Each row has a class, written after it, and each block has its own classes.
[-17  14   2  -9  -6  -3   4   5  15  20 -27  36 -32 -21  13 -22 -36 -20
   7  15 -11  12 -30   7  -4   5 -15   1  11   7 -24  24] -> J_615
[-17  17   3 -69  -4 -15  10 -33   1   6   0  -8 -23  -3  23  22 -33  31
 -36 -41  18  -9 -49 -10  14 -36   6   4 -16  32 -89  90] -> J_294
[  0  23  -9  -8  -2  45  18  48 -42 -24  62 -53 -28  24 -62 -43  26  25
  36 -36   4 -18  55 -19  61  24  18 -17  38 -72 -49  61] -> J_305
[-18  -6  -1  -8  -9  -8   9   3  -4  11 -27  22 -22 -27   6 -29 -33 -32
   4  20 -11  20 -16  13   7   2  -3  -6   0   6 -23  25] -> J_615
[-57 -40  21  15  17   0 -19 -39  15 -76 -66 -29  36 -46  40 -52 -63   9
  28   2   1  79  65   4  14 -36 -24 -13   1  64  42  17] -> J_858
[-19 -22  -1   5  -8 -18 -10   4  13 -19  -9 -36   2  28 -17  27 -15  38
  15  -9  -3 -33  19   8   5  35   5   8  29   8   8  34] -> J_443
[  9  14 -13  19 -11  17  -9  12 -14 -14  30  25 -12  48  61  41 -21 -52
  -4 -20  31  34 -21 -22 -44  16 -24 -10  32  14 -58  21] -> J_443
[ -4  18   5  -3 -19  25   6   6   3   4 -11  32 -12  -8  -7 -11 -24 -19
  -4   9   0  21 -21  16  -4 -20 -20  -9  22 -14 -19  -5] -> J_305
[ 44  24  -9 -20  12  48  25 -11 -22  39  55  34  17   3  35 -36 -11 -25
 -31 -34  10  15 -41 -34  -3 -63 -46 -10  58 -24 -24  17] -> J_166
[-14   9  -3 -11 -14  13   4   2   5  13  -5  -4  -6  -5   4 -12 -44 -23
  11   1  -7  12 -21   0  -3  -6 -16 -25  14 -11 -15  21] -> J_166
[-26  18   2  -3   4   5 -11   0   9 -21 -19  -1 -22  -9 -20  -3 -38  -8
  12  16  -2  23   4   9   2  -4 -11  -8  -8  15  -7  29] -> J_858
[ -81   34  -25  -46  -23   28   10  -48  -23  -22  -13  -17   -6   53
  -38   66  -43  -33   -3  -10    4  -11  -55   12   46   22  -13   29
   30   25 -102   89] -> J_858
[-15  -6   3 -26  -6 -13   1  -9  -3  -1  -8   1 -13   0  -8  -6 -18 -12
  -1  10  -8  28  -8   4  21 -19  -6  -5  -5   9 -41  18] -> J_294
[-18 -29  -7   3   9  -2   0 -10   4   4 -12  54 -23 -16  -2 -32 -24 -25
  11   5  10  38 -21 -10  -5  -4  10   5  -8   2 -30   4] -> J_486
[-12  19  -3  -8 -20  -8  -6  -1  -7  -7  -7  24  -7   2   8 -19 -36 -23
  19   6   6  31  -9   6  -6  -6   6 -22  26   5 -43  25] -> J_443
[  7  13   7 -20  15   3  13   1 -30 -22  14  -5   4 -13  -3 -24 -16  -1
 -10   5  13  40  12 -12   1 -33   6 -17 -16  -7 -15  47] -> J_858
[-16  15   5  -8 -20  24   8  -3   1   0 -14  38  -8  -4   5 -24 -34 -27
   7   5   5  35 -15  19   1 -21 -20  -2  20 -15 -20  -1] -> J_305
[-15 -61  12 -18 -60  23 -21  53  72 -30 -31 -43  42   2 -10 -57   4 -33
  11 -28  -6   9  51  -3  18  24  17 -71  -7 -19  32  47] -> J_305
[-16   2  -7  -2  -9  18   8  -5  -1  11 -16   6  -8 -24   3 -16 -42 -27
  21  -1 -13  26 -12   6  10  -1  -8 -16  20  -4  -1   1] -> J_166
[ -3 -38  -1  34  15   6  11  -9   6 -20 -13  50  37  -1  37 -28 -28 -70
 -18 -10  21  62  12 -27 -22  -9 -31  10  44 -27 -15 -10] -> J_486
[-10  68  20   5 -22   4 -20   3  -1  17  33 -33   0  10  25  -9 -12  23
  -7  22  11  -4 -24  -4   3 -55 -21 -51  36 -41 -25  36] -> J_443
[-23  15  10   0 -24  10   8   5  -1  -1 -23  34 -10  -2  12 -23 -39 -21
   7   0   4  28  -7  14  -7 -19 -19  -9  17 -16 -13   2] -> J_305
[-62  -3  -6  50   9  14  11 -40 -36  -6 -53  52 -44  20  69  63 -38 -23
   6 -23   5  50 -44 -19 -20   2 -25  22  23  87  -7 -18] -> J_858
[ -7 -32  12 -27  26  17 -17 -32  42   0 -15 -61   8  13 -52  35  49  63
 -19  39  14  -4 -22 -43  30 -32  17  21  -8   7 -24  59] -> J_486
[  0  37   8  -1  -5   8 -25  21  20 -28  -7 -59 -14  32 -55  35  10  59
  20  34   6 -16  27 -32  11 -12   2 -20  32 -12 -55  85] -> J_443
[ 24  50  21 -71 -29 -14   4   5  10 -55 -36 -61  34   3 -38  26 -28  43
 -15  -3 -22  16  15  47  32 -21 -36  -8  44  37 -76 114] -> J_423
[-19   0  20 -33  16  -8 -33  -7  46  10 -23 -33  -7  20 -28  47  30  69
  10  36  12  -3   6 -20  25 -44 -15  34 -47 -13   3  60] -> J_486
[  2 -10 -17  -3   1  61 -17 -21  56  17  -8 -31  -8  28  -4   3   2  -2
   6 -19  34 -15   2 -45  21 -37 -11   2   0 -18   2  70] -> J_166
[-16   8   2 -10 -24  18  10   1   4  -1 -17  44  -9   3   8 -25 -41 -30
   6  -9  11  25  -9  13  -4 -18 -20  -2  14 -20 -23  12] -> J_305
[ 38  39  10 -15 -28   5  -6  28   3  -6  -6   9 -27  -8  18 -11  -7  25
  20 -10   4  17  -1   4 -15 -20   9 -35 -35  18 -19  53] -> J_423
[ -7  -4   0 -15  -6  -4   4   6   8  21 -14  20 -24 -26  -4 -29 -26 -31
   3  27 -15  14 -21  20  10   1 -13   2   1   0 -13  13] -> J_615
[ 25  25  12  -6 -18  -1   1   2  11   9 -13  -4 -35 -15   7 -33 -24  -5
  21   0   2  25 -15  18  -3 -19   9 -15  -8   8 -11  22] -> J_423
[  2 -14  -5   4  -7   6  -4  27  13 -11   0  -5  -9  -7 -43   5 -24 -17
 -19   9 -24   1  -6  34   3  28 -16 -24  19  11  16   6] -> J_858
[  1 -71  14  50  21 -18  41 -17 -42  -8 -28 -70  20  56  40  32   0  -3
 -21  13  18  49  15 -14 -14   7  -1  -2  34 -21  47   3] -> J_166
[-21   9  -4  32  33  26 -12 -33  29 -22 -47  36 -20   6   7  -3  -2  28
  -7   2  36  32   4 -23 -10 -27  -7  22  23  19 -28  42] -> J_486
[ 54 -19   0   6   9  -3  31 -13 -33   5   3  57 -18 -43  30 -51 -48 -67
  20 -19  -6  63  -9   0 -17 -21 -11  24  18  23 -13 -47] -> J_423
[ 25  19 -15 -19  -6  30  19  27 -11   8  34  46   1   4  26 -16   0 -62
 -17  -6   7  17 -34 -12 -24  35  -5  -9  16 -20 -52  34] -> J_615
[ 45 -18  -4  12  12   9 -12  43  56  37  41  32 -34 -14   4  17  11   5
 -44 -19   7 -30 -62  -9 -56  48   5 -14  -4 -13   4  -9] -> J_486
[ -3   7 -24 -32 -12  33  29 -22 -28 -13   5  47  15 -33 -66 -57 -57 -85
  -2  -1  -8  24  13  54  59 -34 -34  33  61 -41 -54 -10] -> J_305
[ 40  46 -12 -59  44  31 -11  -8  -2  -9  64 -12 -17  -2 -66  33  25  31
 -13  17   0 -30  -7 -32   8 -15 -13  52 -10  19 -91  31] -> J_294
[ 32  19   1  43 -26  13  -3  12 -18 -10  14   8 -23 -14  37 -59 -39 -59
  -3  17   3  56 -15  54 -25 -13 -18 -57  14   9  -5 -26] -> J_423
[ -6  -3  10  -1 -17 -15  -9  -1  10   4  -6   7   4  -7  17 -25 -35 -18
  15  12  -1  29 -11   1 -10 -11  -1 -25  29  -2  -9   3] -> J_443
[ 25  43 -19 -14   8  23 -13 -17 -15 -11  50  15 -11  25   0 -11 -23  -5
 -15  10  41   1 -12   4 -14 -42 -15   1  17  -8 -66  52] -> J_443
[-10 -38  -5 -44 -16 -12  30 -35 -13  -2  -4  52  41  38  28 -42 -32 -91
 -12  -8  23  59 -19 -25  -4 -24   1  10  -1 -23 -61  32] -> J_294
[-14  11  -1   7 -16 -10  -9   1  -1   0  -7  22 -14  -1  11 -17 -33 -18
  22   6   3  18  -8   2 -10  -4   5 -18  25   7 -21   7] -> J_443
[-35  -8 -23  13   4  18   5  16 -12 -29 -26  40 -14 -30 -30 -71 -30  29
  42 -37 -24 -42  69 -13  41  11 -10   9  31  17 -11  52] -> J_615
[-28 -27   3  -5   1 -15   2  -2   9  12 -21  37 -23 -14  -4 -21 -21 -10
  12   1   0  31 -26 -10   0   5  12   0  -7  -2 -23  13] -> J_486
[ -4  13  11  -7 -14 -14  -6  -3   8  19  -6   4  -9  -8  12 -16 -21 -21
  18  12   0  28 -18  -3   1 -18   6 -16  27  -9 -13   4] -> J_443
[  9   1   0 -24   0  23  15  17 -22  -5  19  12  49 -37 -23 -20  25  -4
   2  23 -32 -23  10 -37  10   8   5   1   6  -8 -11   6] -> J_615
[ -5  16  11 -12 -10 -18   0  -5  -2  15  -3  12  -5  -3   7 -26 -25 -21
  20  11   1  29 -12  -9   0 -22   5  -9  33 -12 -23   7] -> J_443
[-10   8   2  41   6  21  -3   9  -2 -29  18  28  33  18  24   8 -38 -27
 -14  14   0   2   3 -16 -54  14 -48  -5  18 -13  23 -19] -> J_858
[-14 -16   5  -2  12  -4  -5 -10  21  14 -12  31 -16 -18  -1 -20 -15 -14
  -3  10   7  31 -30 -10  -7 -10   4   4  -2  -4 -19   4] -> J_486
[-17 -19   4  -6  12 -12   1  -5  17  12 -15  36 -18 -22  -3 -24 -21 -20
   9  -3   7  28 -17 -18  -5   1  13  12  -7 -14 -23  10] -> J_486
[ 19  -9 -16   5   2  -2 -14   6   1  -2  32  35 -22  34  26  17 -24  -7
   1  -2  24  -3 -24   8 -54  27  -3   7  -4  25 -18   5] -> J_443
[ -8 -11   1  16  16 -12  14  -6 -17 -22 -10  19 -24  26  29 -15 -61 -24
 -25 -13   9  59 -14  33 -21   1 -47  -6  45  29 -10  22] -> J_858
[ 19 -11  -1 -19 -22  11   3 -14  -9  -3  18 -30 -19  48  33 -51  -2  59
  19 -31  45   2  13  19  25 -47  18 -23 -52 -17  16 101] -> J_423
[-11  -1   5 -12  -2  -6   7 -10  -2  -6 -10  27   2 -14   7 -19 -25 -27
   4   6  -6  39  -3  -8   5 -14  -7  -4   9   0 -35   1] -> J_294
[ 23   2   7 -52   8 -13  -7   5  33  14   9  19 -25 -12  -1 -46  -6  -6
  -6 -14  12  15  -6 -28 -10 -30  17  -6 -37   8 -41  43] -> J_294

A new block, with new classes.
[-45  48  -5 -56 -19  69 -39  45 -10 -11  10   5 -36  31 -36  10 -28 -46
 -40 -20  64  -1  48  29 -41 -39  -9  -2  58  -5 -45 -79] -> J_418
[-30  50  20 -57   1  53  -4  30  15 -16  24  19 -47   2 -12 -14 -28 -28
 -42   7  54 -47  18  64 -23 -23 -14 -18  18  -7 -25 -78] -> J_935
[ 26  -7  21 -35   9  41  17 -15  31  30 -69  19 -74 -64  63 -35 -59  17
 -50  50  30   7  67 -25 -53 -34  31   6   1  -5  41  12] -> J_932
[-31  49  29 -56 -27  56  11  33 -32 -15  15  16   5  24 -19  15 -10  -5
 -24   7  43  -7  17   6 -41 -83 -18 -19  49 -18 -21 -66] -> J_665
[  4  -8  30 -42  40  55  18  16  22  37 -21 -29 -47 -55  15 -58  -4   1
 -31  61  25  -6  12 -18 -27 -14  29   1  26   8  34  -6] -> J_131
[-22  35 -38 -45 -20  59  -9  23 -11   4  31  30  11 -19  14 -21 -18  14
 -23  37   6  -9  23   6  -6 -54   5 -24  47   6 -36 -76] -> J_625
[-14  39  32 -47  16  51  13   3 -14  -4  17   9  31 -25  -8 -43  18  -6
 -11  44  28 -47  22   6 -15 -57 -20  -8  71  -1 -32 -57] -> J_131
[-16 -25  22 -31  34  66  -5  37  45   3  -9 -50 -63 -50  25 -44 -21  -4
 -58  52  59 -15  48  13 -47  28  29  15  29 -19  63 -30] -> J_334
[ -9  -9   3 -49  17  93  39  28  50  26 -11 -51 -99 -13  -1 -28 -31 -17
 -23  29  -3   5  19 -29 -20   7  54  -5  14 -12  44 -39] -> J_243
[-30  50 -29 -62 -30  57 -10  28 -10 -12  21  34   1  23  18   9 -36  -4
 -23   0  18 -28  11  27 -12 -22   7 -11  32  -1 -27 -75] -> J_483
[-20  53 -10 -57  13  45  -1  30  22   8  43  26 -49 -17  13  21 -38  -2
 -36  11  63  -3   4  38 -19 -21  34 -43  24  15 -17 -75] -> J_723
[ -36   28    6  -62  -18   76    1   55  -15   -9   14   -4  -28    9
  -43   29  -12  -33  -26  -22   47    3    8   24  -28  -40  -31   -8
   43  -18   -8 -100] -> J_25
[-35  19  17 -66  -6  54   2  45 -13  -8  12  43 -37 -14 -26   7 -23  -2
 -29   5  61   7  21  34 -15 -77 -25 -22  34 -15 -35 -94] -> J_25
[ 14 -37  44 -51  44  84  44  20  29  44 -36 -16 -68 -44  27 -53 -24 -12
 -38  60  26  -6  32 -15 -35 -22   9  -5  30 -20  37 -16] -> J_131
[-11 -32  74 -50  13  74  41  15  26  -5  -2 -32 -38 -40  31 -52 -33 -15
 -44  79  45  -9  65   5 -23 -36   5  -7  47 -36  54 -19] -> J_726
[-58  46  16 -59  -2  72   1  37 -17 -37  50   2   8   8   1 -33 -13 -20
 -32  47  20 -15  30  16  -4 -33 -11 -10  59 -20 -23 -80] -> J_418
[-44  39   4 -61  10  70   6  26   2  -3  20  -7 -61   3 -11 -10 -16 -44
 -14   8  47 -11  42  26 -16 -35  18 -14  50   1 -38 -69] -> J_243
[-27  27   1 -70  30  75   3  23   8  23  19  30 -35 -14 -21 -24 -21 -19
 -35  26  63 -34  20  38  -9 -55 -32 -26  57  12 -44 -75] -> J_131
[-37  51   1 -25  -8  73  -8  22 -16  -9  31 -14  21 -13 -31 -19  -5  -5
 -23  13  20  -8  29   3 -15 -57   7 -10  44  -4   0 -95] -> J_334
[-18  31   7 -42  -2  37   6   7  -1  -4  24  39 -10  -2   7 -26 -38  12
 -30  20  39 -39  46  21 -13 -48   6 -18  43 -16 -31 -69] -> J_932
[  0  -1  17 -37   6 105  26  32  36   9 -13 -41 -57 -14  18 -39 -47 -23
 -35  32  -4   7  31 -38 -40 -11  60   1  11 -44  62 -38] -> J_418
[ -1  -4  52 -30  27  50  28  -9  47  -3 -29 -30 -37 -48  44 -23 -40  -8
 -53  68  47  -8  62  19 -44   4  29   7  19 -29  56   3] -> J_723
[ 19 -24  50 -41  24  65  50  10  24  23 -24 -10 -58 -51  44 -19 -56  15
 -40  67   7  24  40 -33 -35 -11  13 -22  24 -23  68 -24] -> J_723
[-25 -25  41 -44   8  75  31  13  48 -27  -5 -19 -53 -22   7 -46 -38  -4
 -30  58 -24 -24  89  -4   1   4  26   6  52 -44  57 -38] -> J_418
[-13 -31  17 -63  -3  63  -6  56  28   6   9 -38 -65 -15  40 -27 -54 -17
 -41  57  46 -10  30  -7 -28   7  23  19  51 -17  47 -29] -> J_726
[  7 -11  32 -52   3  46  27  19  10  18 -36  -3 -63 -38  35 -31 -27  30
 -34  59  16  11  26 -30 -53  -8  27   2  22  -8  51   8] -> J_665
[  4 -10  23 -48  33  54 -10  24  25  33 -51 -15 -98 -53  25 -50 -50 -20
 -42  48  39   5  58   1 -43  -3  32  10   9   5  33 -14] -> J_935
[ -1 -13  12 -34   1  63  11  12  60   0 -17 -26 -49 -43  30 -23 -29  -3
 -48  44  19 -19  56  16 -42  -4  26  24  28 -20  36 -15] -> J_625
[ 23 -19  18 -47  26  89  34   3  42  46 -28 -18 -60 -42  25 -43 -39   5
 -64  37  54  18  53  -9 -56   4  15  -5  14  -9  51 -28] -> J_932
[-15 -13  60 -40  27  63  38  15   0  26 -28 -45 -61 -32 -16 -48 -16   7
 -44  60  39  15  31 -14 -54  -5   2  -5  23 -11  62  10] -> J_665
[-51  31  22 -48   0  28   7  38 -13 -16  41  29 -40  10  26  18 -64  -3
 -37  32  39  -6  11  38  -6 -48   8 -20  23 -21 -12 -57] -> J_723
[-35  22  15 -62 -14  70  15  29  -4 -13  25  15 -24   4 -13 -23 -11  -5
 -18  29  33   5  45   2  -2 -79  -1 -32  54 -14 -47 -97] -> J_243
[ 13 -30   2 -54  13 105  27  37  49  31 -29 -22 -62 -46  16 -23 -38 -16
 -37  34  32  23  43 -12 -25 -18  22  -6   3 -35  63 -65] -> J_25
[-43  41  13 -51  -6  39 -34  63 -20 -10  27 -24   5  14 -18  32   2 -22
 -21 -21  36 -25   6   6 -39 -29  19 -16  49   1 -27 -84] -> J_455
[ -2 -20  12 -45  43  87   0  47  49  40  -1 -61 -39 -48  13 -32 -27  -3
 -44  34  42   4  26 -27 -38  -7  78 -18   2 -14  58 -48] -> J_455
[-42  46  -1 -64 -26  62   2  24 -26  -8   1  16 -30   2 -14  18 -35  -7
 -62   4  62   2  18  22 -49 -53 -35 -16  46   4 -28 -64] -> J_932
[-11  12  43 -35 -11  39  22  35  -9  -8  24  25 -28 -15   9  -2  -4 -12
 -22  14  26 -10  49  20 -27 -72 -11 -40  51 -22 -30 -71] -> J_625
[  7  -1  29 -42  13  59  35  15  27  10  -7 -16   2 -35  54 -54  -5  10
 -27  75   0   4  40 -19  -7  -7  40 -14   9 -12  39 -38] -> J_483
[-44  38  16 -62  13  73  -4  39  -7  10  11 -10 -19  -4 -30   9 -18 -22
 -33   2  29 -17  14  16 -35 -32  -5 -25  44   9 -34 -80] -> J_455
[-15 -19  26 -58  32  54 -18  28  14   6 -14  -2 -65 -43  24 -56 -52   1
 -56  54  74 -12  56  27 -40  -7   4  13  19 -13  30 -23] -> J_935
[ -4 -10  27 -31  11  51  24   3  28  20 -40 -29 -67 -31  24 -33 -35 -10
 -31  32   1   4  59   4 -24  24  52   0  -1  -3  65   5] -> J_483
[-49  46  17 -71  19  44  -3  38  -4  -4  40  36 -36   2  -5  32 -44 -11
 -45  21  77   2  19  49 -15 -60 -23 -30  52  10 -48 -85] -> J_723
[ -6 -18  26 -38  25  78  30  17  55  10 -12 -61 -27   1  14 -50  -2  -9
 -30  57  19 -20  32 -23 -20   0  32  14  21 -34  35 -35] -> J_243
[-12 -40  49 -54  19  89  15  51  18  14 -12 -55   6 -38  23 -26 -17   2
 -40  61  14  27  58 -47 -30 -52  33 -11  36 -34  48 -67] -> J_455
[ -37   58   -6  -38    1   81    9   24    2  -14   41   -1   30    1
  -14  -12   13   -7  -28   18   17  -29   11   24   -7  -34   -5  -22
   44   -3  -18 -109] -> J_334
[-36  58 -21 -72 -17  31 -37  36  -8 -38   4  28 -35 -32  44  10 -27 -22
 -17  21  12 -31  42  28 -14 -28  45  10  52  16 -20 -61] -> J_935
[-41  34  13 -51  -1  51  14  17 -20 -17  18  23 -39 -21  -7   5 -41 -13
 -46  22  69  -7  17  21 -33 -64 -49 -33  41  -6 -28 -55] -> J_932
[-31 -20  11 -70  19  67   5  44  24   7 -10 -21 -38 -21  30 -20 -33  -3
 -38  57  19  19  55  -1  -9  -9  45  13  43  -3  25 -44] -> J_483
[  1   8  29 -57  10  49  16  53  34 -16   7 -31 -62 -59  59 -35 -12  -1
 -29  66  -4 -11   7 -21 -24   4  69  -8  12 -12  56 -47] -> J_935
[  1  58  -1 -61   7  46  -8  13  11 -11  21  35 -11 -36  30 -21  -2  -2
 -19  17  33 -36  25  29 -21 -25  34 -20  28  11 -17 -72] -> J_935
[-14 -22  69 -35   8  46  25  27  21   7 -20 -38 -27 -14  24  -4 -40  -2
 -51  68  23  41  59 -16 -23 -39  -5  11  25 -26  52 -31] -> J_723
[-22  20  24 -73  15  63   6  30  -2   8  23  25 -15  -4 -13 -18   6 -19
 -32  20  62 -29  24  42 -22 -42 -38 -15  75   4 -55 -80] -> J_131
[-23 -22  91 -44  23  77  43  32  14 -29  -4 -30 -37 -36  24 -71 -25   1
 -63  93  45  -3  38 -17 -51 -37 -18  -7  27 -62  45 -21] -> J_418
[-14  48  45 -30  11  40  14  22 -15 -11  55  -6  23  16   3  20  -7 -33
 -13   0  56  -3  10  26 -31 -36  -3 -18  43 -19 -16 -73] -> J_723
[-37  45   9 -60 -31  41 -10  20 -29 -14   6  37 -12   0  10  -6 -32 -10
 -31  30  54 -26  18  28 -23 -72 -14 -22  59   5 -51 -49] -> J_726
[-63  33  39 -67   0  63  11  45 -18 -26  31  -1 -12  17 -20  -9 -24 -34
 -24  27  31 -13  41  40 -10 -51  -1  -2  65 -15 -47 -84] -> J_483
[-13 -53  -3 -49  13  66 -18  28  49  30 -12 -10 -34 -17  16 -15 -63  29
 -46  21  19   3  84  -2  -1 -19  46   1   8 -22  60 -44] -> J_455
[-32  68 -41 -37 -24  47 -46  15  16 -12  16  12  13  18 -25 -11 -13  -6
 -23   0  17 -22  40   6   1 -40  29  -1  34   9 -28 -72] -> J_418
[ -7 -18  57 -45  51 103  54  40  35  11   1 -79 -62 -37  31 -49 -13 -69
 -25  60  15 -36  25  -3 -38  16  37  12  49 -46  64 -27] -> J_131
[ 12   2  33 -55   6  84  26   0  44 -11 -41 -15 -44 -59  53 -35 -31 -28
 -36  55   4 -17  85  10 -32  -8  23  12  29 -24  54 -36] -> J_935
[-28  21  34 -69  14  69  32  20  -3 -11  29  33 -37   4   0 -29 -13  -4
 -25  34  56 -23  23  21 -18 -58 -39 -32  51 -16 -57 -82] -> J_243
[ 25 -22   2 -53  15  76  18  20  58  42 -36  -3 -93 -61  50 -43 -39 -17
 -22  46   1   9  64 -10 -16 -15  70   4  24  -3  37 -29] -> J_131
[ -37   31   19  -55    1   72   12   38   -7  -10   31    3   22   -1
  -37   -6    7  -23   -7   13   29    2   32   21    5  -71   -6   -5
   48  -21  -27 -114] -> J_25
[  2 -20  64 -47  34  56  28   8  37   7 -33 -10 -65 -48  32 -58 -38   7
 -60  67  41 -17  47  16 -37 -10 -10   8  -9 -21  58  -6] -> J_935
[-23  39  53 -61   9  61  30  24   9 -20  39  20   0   7   6  30 -14 -28
 -32  15  55  -6  43  46 -24 -50 -22 -29  65 -19 -32 -98] -> J_723
[-24  33  12 -44  -4  66  15  26  -3  10  16  -9 -44 -13 -18 -25 -10 -39
  -7  12   1 -17  23  18  -9 -35  36 -15  48  -3 -12 -63] -> J_131
[-41  37  24 -70   8  60 -11  39 -19 -22  18  29 -29  12  -8  -2 -32 -36
 -40   7  70 -44  36  58 -31 -51 -38 -17  51 -17 -46 -87] -> J_935
[-11 -36  48 -31  26  63  34  44  27  21  -2 -45 -79 -30  33 -63 -39 -18
 -42  73  21 -17  15  -4 -18  -9  28  -2   1 -45  64 -10] -> J_131
[-31  39 -16 -65   3  51 -12  48  10 -13  38  13 -18 -19  -6   3   3 -10
 -19   9  50 -18   1  33  -4 -18  13 -10  35   0 -17 -95] -> J_25
[-12 -20  44 -44   2  69  41  18  14  10 -27 -18 -43 -42  30 -50 -32   2
 -37  69   1  31  65  -9 -14 -28  41 -20  11 -20  43 -29] -> J_483
[-42  19   9 -50  -6  57 -13  55 -38  -9  42  39 -32  -2   1  -1 -36  11
 -45   5  67   2  18  26 -28 -63 -37 -32  41 -12 -21 -97] -> J_334
[-14 -31  38 -63   3  53  11  51   9   6   7 -14 -75 -27  25 -40 -50   2
 -39  64  46 -10  19  -9 -32 -12  12  -8  55 -16  25 -29] -> J_726
[  0 -29  27 -43  28  64  46  19  62  -4 -26 -41 -46 -71  45 -32   2  -2
 -23  67 -13  -8  44  -8  -2  23  56   7  10 -31  92 -23] -> J_25
[ 17 -10  40 -49  -4  87  48  16  20   2  -9 -28 -10 -16  22 -38 -25  24
 -31  57   8 -19  15 -40 -55  -7   1   8  34 -45  72 -25] -> J_665
[-35  44  36 -64  -8  75  33  26 -14 -23  24  15  -5  13 -20   0 -11 -12
 -32  26  54 -31  20  27 -37 -67 -34 -36  55 -32 -20 -73] -> J_665
